Below are the code and all the weights of a small trained network. Each question names an input and a class and asks about switching units off, where a switched-off unit gives its printed mean instead of its output.

import numpy as np


def w(rows, s, z=0):
    codes = np.array(rows[::2]) - 128.0
    scale = np.full(codes.shape[1], s)
    scale[-1] = z or s
    return codes * scale


def norm(h):
    return h / np.sqrt((h * h).mean(-1, keepdims=True) + 1e-5)


def f(y):
    return y / 2 * (1 + np.tanh(0.7978845608 * (y + 0.044715 * y**3)))


def log_softmax(a):
    a = a - a.max(-1, keepdims=True)
    return a - np.log(np.exp(a).sum(-1, keepdims=True))


def net(x, mask):
    res = np.array(x, float).reshape(1, 8) / 4 @ E
    u = 0
    for l in range(4):
        y = f(norm(res) @ A[l][:, :-1].T + A[l][:, -1])
        res = res + np.where(mask[u : u + 5], y, B[l][:, -1]) @ B[l][:, :-1]
        u += 5
    return log_softmax(norm(res)[-1] @ U[:, :-1].T + U[:, -1])


A, B = {}, {}
E = w([
[124,29,170,160,155,90,96],'x0',
[5,166,115,103,146,71,140],'x1',
[113,112,124,133,142,149,134],'x2',
[164,184,89,255,212,106,122],'x3',
[175,32,11,103,149,50,236],'x4',
[100,102,135,132,164,165,150],'x5',
[78,78,21,172,63,197,61],'x6',
[128,128,126,128,129,128,125],'x7',
],0.006)
A[0] = w([
[246,82,197,123,130,204,177,65],'L0N0',
[94,2,217,218,92,34,88,48],'L0N1',
[114,213,103,148,50,176,207,137],'L0N2',
[31,130,110,147,91,67,200,3],'L0N3',
[119,70,170,14,87,119,133,79],'L0N4',
],0.0074,0.0032)
B[0] = w([
[143,69,20,141,48,184,34,231],'L0N0',
[167,242,73,37,246,255,118,230],'L0N1',
[181,140,105,60,174,200,56,238],'L0N2',
[117,51,109,116,117,62,18,156],'L0N3',
[58,200,124,196,43,165,202,254],'L0N4',
],0.0095,0.0026)
A[1] = w([
[139,146,25,33,131,119,202,54],'L1N0',
[131,147,165,203,138,141,253,210],'L1N1',
[161,6,2,120,102,3,127,144],'L1N2',
[72,34,201,101,141,164,116,2],'L1N3',
[3,191,126,67,181,38,105,44],'L1N4',
],0.0069,0.0038)
B[1] = w([
[126,119,188,117,228,184,166,182],'L1N0',
[93,163,141,153,115,61,137,185],'L1N1',
[155,113,234,146,103,163,148,254],'L1N2',
[231,95,113,171,175,163,133,107],'L1N3',
[224,84,38,115,113,84,5,215],'L1N4',
],0.011,0.0039)
A[2] = w([
[202,173,55,249,159,38,138,54],'L2N0',
[161,167,93,29,208,171,150,85],'L2N1',
[161,150,142,101,159,209,62,112],'L2N2',
[69,73,121,86,150,39,71,3],'L2N3',
[67,122,106,98,147,254,99,148],'L2N4',
],0.0071,0.0035)
B[2] = w([
[2,174,77,160,95,161,157,175],'L2N0',
[137,225,130,85,178,210,169,181],'L2N1',
[215,168,86,132,156,149,109,242],'L2N2',
[165,35,61,119,93,141,37,131],'L2N3',
[63,186,164,119,133,92,122,255],'L2N4',
],0.0082,0.0054)
A[3] = w([
[114,254,228,133,105,195,121,241],'L3N0',
[132,212,97,182,132,131,5,137],'L3N1',
[170,177,41,220,188,120,132,59],'L3N2',
[141,202,105,99,134,137,107,68],'L3N3',
[125,107,97,160,111,105,194,3],'L3N4',
],0.0084,0.0058)
B[3] = w([
[123,92,105,127,167,76,177,254],'L3N0',
[135,37,191,107,120,47,182,214],'L3N1',
[107,154,47,185,39,255,149,150],'L3N2',
[73,138,150,116,181,226,98,154],'L3N3',
[179,161,177,111,154,152,173,122],'L3N4',
],0.0094,0.014)
U = w([
[180,217,91,41,233,215,129,57],'0',
[166,79,205,125,160,108,166,142],'1',
[148,94,114,119,140,109,164,254],'2',
[214,76,63,129,78,154,1,70],'3',
[55,172,113,185,76,130,193,15],'4',
],0.011,0.0041)

Each question gives the input, the list of numbers given to net, and the class t.
The units are the neurons (one row each of A and B). Each row of codes is followed by its name. A weight is (code - 128) times the scale printed after its matrix; where a second scale follows, it is the last column's (A, B and U).
mask holds one flag per neuron, layer by layer. A switched-off neuron (its flag False) gives its mean, the last column of its row in B, instead of its output. The means were averaged over made-up inputs and are rounded, as every weight is.
A unit's drop is (log p(t) with every unit on - log p(t) with that unit switched off) / (log p(t) with every unit on - log p(t) with every unit switched off).
The circuit of an input: a set's keep is (log p(t) with only the set's units on - log p(t) with every unit switched off) / (log p(t) with every unit on - log p(t) with every unit switched off). Starting from the 12 units with the biggest drops (on a tie, the unit counted first), units are removed one at a time, each time the one whose removal leaves the highest keep (on an exact tie, the one counted first), for as long as the keep stays at least 0.8.
circuit, biggest first: the units of the circuit, biggest drop first
k most important neurons: the k neurons with the biggest drops, biggest first
top k neurons in layer l: the k neurons of layer l with the biggest drops, biggest first
input [-8,6,0,4,-3,-1,5,-1], class 0: circuit, biggest first -> L0N2
input [-4,-6,3,-3,8,5,3,0], class 1: circuit, biggest first -> L1N2, L0N1
input [-5,6,6,4,-7,-8,-7,3], class 1: 2 most important neurons -> L3N1, L0N1
input [-4,6,-3,0,-6,-2,6,-4], class 1: circuit, biggest first -> L3N1, L2N0
input [-7,-4,-4,-8,-3,5,2,0], class 4: 3 most important neurons -> L0N4, L0N1, L1N4
input [-6,1,1,8,-4,-5,0,2], class 4: 3 most important neurons -> L0N1, L3N2, L1N0
input [4,-2,-1,8,-7,1,-4,-1], class 4: circuit, biggest first -> L0N2, L3N2
input [-5,-6,-3,-1,8,3,4,8], class 1: top 2 neurons in layer 1 -> L1N2, L1N0
input [4,-6,-8,-3,5,1,-3,0], class 3: 2 most important neurons -> L0N0, L3N1
input [0,-4,6,5,-1,7,-4,-3], class 4: circuit, biggest first -> L3N2, L1N0
input [5,-2,0,0,7,-7,3,7], class 1: top 2 neurons in layer 1 -> L1N2, L1N4
input [-4,8,6,5,-6,0,8,7], class 2: circuit, biggest first -> L3N1, L0N4
input [-5,5,-3,0,-3,-4,7,-2], class 2: top 2 neurons in layer 0 -> L0N1, L0N2
input [-8,-4,-6,-7,4,-8,-3,3], class 0: circuit, biggest first -> L3N1
input [-5,-6,-7,-1,-4,5,8,8], class 2: top 3 neurons in layer 1 -> L1N4, L1N0, L1N2
input [0,4,0,-1,3,-7,-2,0], class 3: 2 most important neurons -> L1N4, L0N3
input [3,7,5,5,5,-5,6,1], class 3: circuit, biggest first -> L0N3, L3N0
input [0,-8,5,3,-5,7,-6,-8], class 3: top 2 neurons in layer 0 -> L0N0, L0N4
input [0,3,-4,5,-4,7,-2,-1], class 4: 2 most important neurons -> L2N0, L1N2
input [-4,1,4,-6,0,5,0,6], class 4: circuit, biggest first -> L0N4
input [-6,1,8,7,0,6,-1,-1], class 4: 2 most important neurons -> L0N1, L1N1
